[[129 107 125 120]
 [140 149 149 107]]
:
[[140 129]
 [149 107]
 [149 125]
 [107 120]]

[[128 107]
 [131 136]
 [136 124]
 [123 119]
 [132 129]
 [134 129]
 [131 122]
 [123 121]]
:
[[123 131 134 132 123 136 131 128]
 [121 122 129 129 119 124 136 107]]

[[125 124 113 118 112 129]
 [126 132 121 122 108 129]
 [124 125 111 117 112 129]
 [127 130 117 120 107 130]
 [116 124 121 125 130 121]
 [129 130 117 119 106 132]]
:
[[129 116 127 124 126 125]
 [130 124 130 125 132 124]
 [117 121 117 111 121 113]
 [119 125 120 117 122 118]
 [106 130 107 112 108 112]
 [132 121 130 129 129 129]]

[[127 128 127 129 128]
 [120 126 124 144 127]
 [130 128 129 123 128]
 [130 127 128 150 128]
 [127 128 127 130 128]
 [130 127 129 134 128]
 [129 127 129 136 128]
 [128 128 127 142 128]]
:
[[128 129 130 127 130 130 120 127]
 [128 127 127 128 127 128 126 128]
 [127 129 129 127 128 129 124 127]
 [142 136 134 130 150 123 144 129]
 [128 128 128 128 128 128 127 128]]

[[129 124 137 123 125 128 124 109 130 131 113]
 [147 124 134 120 123 132 120 122 130 130 121]
 [126 129 123 141 126 147 112 125 119 116 122]
 [132 119 128 121 115 125 124 129 132 125 121]
 [134 119 129 133 131 118 105 136 124 125 115]
 [129 128 117 141 127 133 119 124 140 120 122]
 [115 135 131 139 110 124 122 132 133 125 125]]
:
[[115 129 134 132 126 147 129]
 [135 128 119 119 129 124 124]
 [131 117 129 128 123 134 137]
 [139 141 133 121 141 120 123]
 [110 127 131 115 126 123 125]
 [124 133 118 125 147 132 128]
 [122 119 105 124 112 120 124]
 [132 124 136 129 125 122 109]
 [133 140 124 132 119 130 130]
 [125 120 125 125 116 130 131]
 [125 122 115 121 122 121 113]]

[[148 131 143 125 123 116 155 113 143 130 117 131 144 142 141 111]
 [131 138 125 135 135 140 156 108 156 151 128 138 154 141 153 139]
 [107 121 131 138 128 115 132 132 147 127 147 138 113 114 124 110]
 [125 147 133 130 132 134 118 111 131 132 152 135 137 135 117 124]]
:
[[125 107 131 148]
 [147 121 138 131]
 [133 131 125 143]
 [130 138 135 125]
 [132 128 135 123]
 [134 115 140 116]
 [118 132 156 155]
 [111 132 108 113]
 [131 147 156 143]
 [132 127 151 130]
 [152 147 128 117]
 [135 138 138 131]
 [137 113 154 144]
 [135 114 141 142]
 [117 124 153 141]
 [124 110 139 111]]

[[122 120 120 121 119 127 140 134 132 129 131 128 116]
 [113 122 126 118 112 126 140 138 136 133 128 132 109]
 [113 122 126 118 112 126 140 138 136 134 128 132 109]
 [132 126 126 128 127 126 131 133 128 127 129 123 131]
 [122 120 121 121 119 128 140 134 133 129 131 129 116]
 [117 123 128 119 109 121 141 149 137 135 127 123 116]]
:
[[117 122 132 113 113 122]
 [123 120 126 122 122 120]
 [128 121 126 126 126 120]
 [119 121 128 118 118 121]
 [109 119 127 112 112 119]
 [121 128 126 126 126 127]
 [141 140 131 140 140 140]
 [149 134 133 138 138 134]
 [137 133 128 136 136 132]
 [135 129 127 134 133 129]
 [127 131 129 128 128 131]
 [123 129 123 132 132 128]
 [116 116 131 109 109 116]]

[[123 108]
 [127 109]
 [139 144]
 [102 133]
 [130 118]]
:
[[130 102 139 127 123]
 [118 133 144 109 108]]
---
[[110 157 116 120 143 121]
 [118 143 113 136 129 138]
 [132 113 130 107 142 103]]
:
[[118 143 113 136 129 138]
 [110 157 116 120 143 121]
 [132 113 130 107 142 103]]

[[147 146 145 132 136 138 140 135 140 126 123 120 134 127 114 144]
 [102 106 106 123 119 118 115 123 116 128 130 134 123 126 141 109]
 [122 123 123 128 127 122 125 117 122 135 141 139 120 132 138 121]]
:
[[102 106 106 123 119 118 115 123 116 128 130 134 123 126 141 109]
 [122 123 123 128 127 122 125 117 122 135 141 139 120 132 138 121]
 [147 146 145 132 136 138 140 135 140 126 123 120 134 127 114 144]]

[[129 143 131]
 [151 132 117]
 [137 124 121]
 [135 121 118]
 [128 114 124]
 [157 132 116]]
:
[[157 132 116]
 [151 132 117]
 [135 121 118]
 [137 124 121]
 [128 114 124]
 [129 143 131]]

[[146 127 132 135 135 129 137 117]
 [110 134 128 120 123 136 121 146]
 [134 132 130 140 134 120 132 131]
 [149 118 134 115 129 154 138 103]]
:
[[110 134 128 120 123 136 121 146]
 [134 132 130 140 134 120 132 131]
 [146 127 132 135 135 129 137 117]
 [149 118 134 115 129 154 138 103]]

[[156 117 125]
 [143 103 100]
 [130 123 140]]
:
[[143 103 100]
 [156 117 125]
 [130 123 140]]

[[119 139 142 122 116 127 123]
 [115 130 134 127 115 123 120]
 [135 140 138 118 130 133 131]
 [103 141 149 120  99 121 113]
 [124 114 115 144 131 124 127]
 [150 116 109 135 153 134 141]]
:
[[150 116 109 135 153 134 141]
 [124 114 115 144 131 124 127]
 [115 130 134 127 115 123 120]
 [135 140 138 118 130 133 131]
 [119 139 142 122 116 127 123]
 [103 141 149 120  99 121 113]]
